Below are the code and all the weights of a small trained network. Each question names an input and a class and asks about switching units off, where a switched-off unit gives its printed mean instead of its output.

import numpy as np


def w(rows, s, z=0):
    codes = np.array(rows[::2]) - 128.0
    scale = np.full(codes.shape[1], s)
    scale[-1] = z or s
    return codes * scale


def norm(h):
    return h / np.sqrt((h * h).mean(-1, keepdims=True) + 1e-5)


def f(y):
    return np.maximum(y, 0)


def log_softmax(a):
    a = a - a.max(-1, keepdims=True)
    return a - np.log(np.exp(a).sum(-1, keepdims=True))


def net(x, mask):
    res = np.array(x, float).reshape(1, 5) / 4 @ E
    u = 0
    for l in range(2):
        y = f(norm(res) @ A[l][:, :-1].T + A[l][:, -1])
        res = res + np.where(mask[u : u + 7], y, B[l][:, -1]) @ B[l][:, :-1]
        u += 7
    return log_softmax(norm(res)[-1] @ U[:, :-1].T + U[:, -1])


A, B = {}, {}
E = w([
[150,89,144,87,185,59,156,79,88,216],'x0',
[125,120,121,122,130,134,126,133,132,134],'x1',
[165,198,5,173,95,75,179,90,109,132],'x2',
[131,114,124,131,127,139,140,122,132,135],'x3',
[129,126,125,124,127,130,130,133,127,133],'x4',
],0.021)
A[0] = w([
[129,67,249,91,185,132,95,121,126,165,14],'L0N0',
[108,152,85,169,112,181,111,117,143,67,79],'L0N1',
[146,171,112,152,68,162,121,170,136,68,58],'L0N2',
[117,86,149,152,122,233,113,120,160,97,160],'L0N3',
[125,133,123,115,166,65,112,99,106,145,83],'L0N4',
[115,137,252,119,114,193,80,177,136,60,133],'L0N5',
[118,111,211,111,141,101,95,130,131,135,1],'L0N6',
],0.025,0.0042)
B[0] = w([
[7,207,123,95,194,168,122,80,88,57,229],'L0N0',
[70,180,103,144,102,187,130,75,109,95,200],'L0N1',
[45,184,104,133,169,134,102,103,149,70,208],'L0N2',
[242,85,129,120,73,132,117,207,107,141,208],'L0N3',
[230,118,81,124,88,101,147,166,101,178,172],'L0N4',
[243,44,151,171,64,66,128,179,210,205,251],'L0N5',
[89,111,103,105,132,214,115,96,68,95,178],'L0N6',
],0.019,0.033)
A[1] = w([
[20,207,194,168,145,160,124,83,156,41,2],'L1N0',
[8,142,133,89,211,90,100,131,90,101,104],'L1N1',
[207,104,105,117,162,2,193,101,122,245,61],'L1N2',
[66,153,95,108,124,229,116,152,109,69,177],'L1N3',
[42,113,253,74,219,149,109,101,117,100,23],'L1N4',
[67,154,186,136,174,193,152,158,121,84,69],'L1N5',
[220,30,206,155,83,63,102,196,232,204,53],'L1N6',
],0.023,0.0032)
B[1] = w([
[145,157,110,180,74,122,132,127,180,119,223],'L1N0',
[141,32,147,119,126,172,106,171,119,125,196],'L1N1',
[122,135,51,150,96,101,147,75,156,213,202],'L1N2',
[74,153,179,140,176,92,130,119,151,106,222],'L1N3',
[86,98,97,39,196,161,144,106,69,165,177],'L1N4',
[189,139,96,89,135,90,135,122,56,163,179],'L1N5',
[202,95,251,109,135,114,128,192,119,101,253],'L1N6',
],0.022,0.036)
U = w([
[215,64,217,119,86,125,114,195,153,110,67],'0',
[78,185,110,187,93,121,126,96,180,62,149],'1',
[84,75,127,48,185,157,133,100,63,137,248],'2',
[169,103,40,128,89,73,183,62,116,249,49],'3',
],0.013,0.0015)

Each question gives the input, the list of numbers given to net, and the class t.
The units are the neurons (one row each of A and B). Each row of codes is followed by its name. A weight is (code - 128) times the scale printed after its matrix; where a second scale follows, it is the last column's (A, B and U).
mask holds one flag per neuron, layer by layer. A switched-off neuron (its flag False) gives its mean, the last column of its row in B, instead of its output. The means were averaged over made-up inputs and are rounded, as every weight is.
A unit's drop is (log p(t) with every unit on - log p(t) with that unit switched off) / (log p(t) with every unit on - log p(t) with every unit switched off).
The circuit of an input: a set's keep is (log p(t) with only the set's units on - log p(t) with every unit switched off) / (log p(t) with every unit on - log p(t) with every unit switched off). Starting from the 12 units with the biggest drops (on a tie, the unit counted first), units are removed one at a time, each time the one whose removal leaves the highest keep (on an exact tie, the one counted first), for as long as the keep stays at least 0.8.
circuit, biggest first: the units of the circuit, biggest drop first
unit that matters most: the unit with the biggest drop
k most important neurons: the k neurons with the biggest drops, biggest first
top k neurons in layer l: the k neurons of layer l with the biggest drops, biggest first
drop of u: that unit's drop, to one decimal
input [5,-7,1,-1,1], class 3: top 2 neurons in layer 0	(L0N4 L0N5)
input [2,-6,-7,1,-5], class 2: circuit, biggest first	(L0N0)
input [1,8,4,-7,8], class 3: 2 most important neurons	(L0N0 L0N5)
input [2,-4,3,-2,0], class 3: 2 most important neurons	(L0N5 L1N2)
input [7,-6,3,-7,6], class 3: 2 most important neurons	(L1N2 L0N5)
input [3,6,3,3,-4], class 3: 2 most important neurons	(L0N5 L1N2)
input [8,0,1,4,6], class 3: 2 most important neurons	(L0N4 L0N2)
input [6,-5,0,-3,0], class 2: 2 most important neurons	(L0N5 L0N0)
input [8,0,3,6,2], class 3: drop of L0N5	0.2
input [8,0,5,-1,-5], class 3: drop of L0N5	0.2
input [3,7,5,-8,7], class 3: drop of L0N5	0.3
input [6,-5,0,-5,-5], class 2: top 2 neurons in layer 0	(L0N5 L0N0)
input [1,-2,-3,-1,4], class 2: drop of L0N0	1.0
input [4,6,-8,7,5], class 2: unit that matters most	L0N0
